[[-45   5 -11 -15  31]
 [-70 -71  72  68  62]
 [-18 -67  48  46 -10]] --> -10

[-69  13  27  39  46] --> 27

[-94 -78   5 -69  74] --> -69

[ 28 -35 -90 -20 -10] --> -20

[ 16  -1 -14   3  75  39 -11] --> 3

[-57 -49  57  41 -74] --> -49

[ 43 -30  63 -43  67 -36   4] --> 4
---
[ 48  65 -62 -71  52 -38  69] --> 48
[  0   2  -2  24 -77  89  92] --> 0
[-77 -55 -84 -17 -20 -37] --> -77
[-92   8  10   4  86   2 -60] --> -92
[ 19 -11 -64  53 -74] --> 19
[ 49  41  28 -11  84] --> 49
[ -2  33  37  83 -86  31] --> -2
[-78  50 -32  -1] --> -78
---
Q: [  9  -2  17  59  37 -13  85]
A: 59, 85
Q: [-52  67  -6  -1  15 -69  16]
A: -1, 67
Q: [62 20 29 22 84 44 88]
A: 22, 88
Q: [-53 -91 -17  22 -29  36  63]
A: 22, 63
Q: [ 47 -24 -61 -19  82]
A: -61, 82
Q: [-74 -75 -83 -72  51  25 -29]
A: -72, 51
Q: [-79 -29  73 -83  43]
A: 73, 73
---
[ 20 -78  -7 -26  17  33  61] → 61
[ -3  69 -21 -11] → -11
[ -9 -31  56 -72  13 -46] → -46
[ 78 -25 -23  13  24] → 24
[ 26  -9   6 -86  14] → 14
[-46 -45 -48  79  63  -4] → -4
[-33  16  79 -58  35   4] → 4
[-27  67 -34  16  92] → 92
---
-216    21  -342  -221   565   293    19
-244    55    17  -801   646  -309  -486
Answer: 646, -801

3  2  8  7  6 Answer: 8, 2

170  815  432  390 Answer: 815, 170

61  22  73  33
51  77  61  23
48  27  80  32
Answer: 80, 22

37  21  79  15  49  61 Answer: 79, 15

195  147   58  107  209  147  134
192  117   78  108   94  145  152
136  143  109  154  180  176   29
Answer: 209, 29

-29  -27  -13   20   48  -39 Answer: 48, -39

560    2  522  335  859 Answer: 859, 2

192  198  230  133   62 Answer: 230, 62
---
[[-30  29   5 -78]
 [-46  18  -5 -79]
 [-33  34   8 -59]] ==> 18

[[ 15  -9 -43 -35  -6 -12  16]
 [ 42  41  59 -18 -47  63 -69]] ==> 41

[[  4 -11  20 -88   1]
 [ -7  -9  11   8   1]] ==> -9

[[ 44  21  37  -9 -16]
 [ 66  33  52  -3   2]
 [-60   3 -36 -15  71]] ==> 33

[[-33 -53  40 -16  -3  10]
 [ 43  30 -35  40 -12  -7]
 [ 43   8 -54  63 -67 -34]] ==> 30

[[ 68  13 -10  -2]
 [ -4 -34 -14   9]
 [ -9 -20   6  11]] ==> -34

[[-34  -4   4   6  -5   7 -68]
 [ 32 -14 -51  40  38   7  20]
 [-19 -18  12   7   7   2 -63]] ==> -14
---
[-188.263  -58.073   85.970  156.737  117.794   -7.533] >> 156.737

[[ 103.25   -2.57  -17.38   61.44    6.03]
 [ -83.92 -130.63  -88.19   26.36  120.78]] >> 61.44

[[   3.3  -49.1 -228.6   45.0  -50.6  -98.7  105.5]
 [ 152.3  -53.3  -49.0  145.0 -212.7  -35.3  -68.1]] >> 45.0

[[ 0.044 -0.119  0.142 -0.070]
 [-0.035 -0.112  0.106 -0.006]
 [-0.083 -0.014  0.069  0.071]] >> -0.070

[ 17.864 -12.047  -0.925   9.493   3.687   6.171] >> 9.493

[-11.7   9.6  -8.5   9.0  10.3] >> 9.0

[[ 15.291  -2.482 -19.660  -9.322]
 [ -6.312   0.147  14.978  11.798]
 [  9.356  -1.561 -16.568 -13.403]] >> -9.322

[[-0.070 -0.024 -0.008 -0.223  0.153  0.063]
 [-0.035 -0.044 -0.028 -0.156 -0.002  0.077]] >> -0.223

[-113.9   25.5  131.7 -123.2] >> -123.2

[[-0.04 -0.10 -0.08 -0.01  0.00 -0.09  0.03]
 [-0.14 -0.02 -0.11  0.18  0.03 -0.12  0.11]] >> -0.01
---
array([[ 10,  -6,   2,   0,  14,  18,  -4],
       [ -6,  22,  12,  13, -11, -28,  26]]) ans = -6

array([[5348, 5029, 9607, 8969, 4941, 2292, 9852],
       [5901, 5148, 5413, 5198, 5045, 3841, 9410],
       [6662, 5984, 6267, 3755, 9817, 7264, 7133]]) ans = 6662

array([7, 3, 6, 2, 2, 4, 3]) ans = 7

array([-309, -584, -629,  518, -678,  147]) ans = -309

array([ 468, -466, -800,  879, -299, -859]) ans = 468

array([4971, 3033, 9202, 6963, 5191]) ans = 4971

array([ -97, -322, -601,  731,  604, -507]) ans = -97

array([[94, 77, 66, 65],
       [30, 27, 67, 25],
       [41, 35, 50,  7]]) ans = 41

array([-49,  36, -18, -39]) ans = -49

array([ 90, 199,  44, 219, 172,  83, 206]) ans = 90
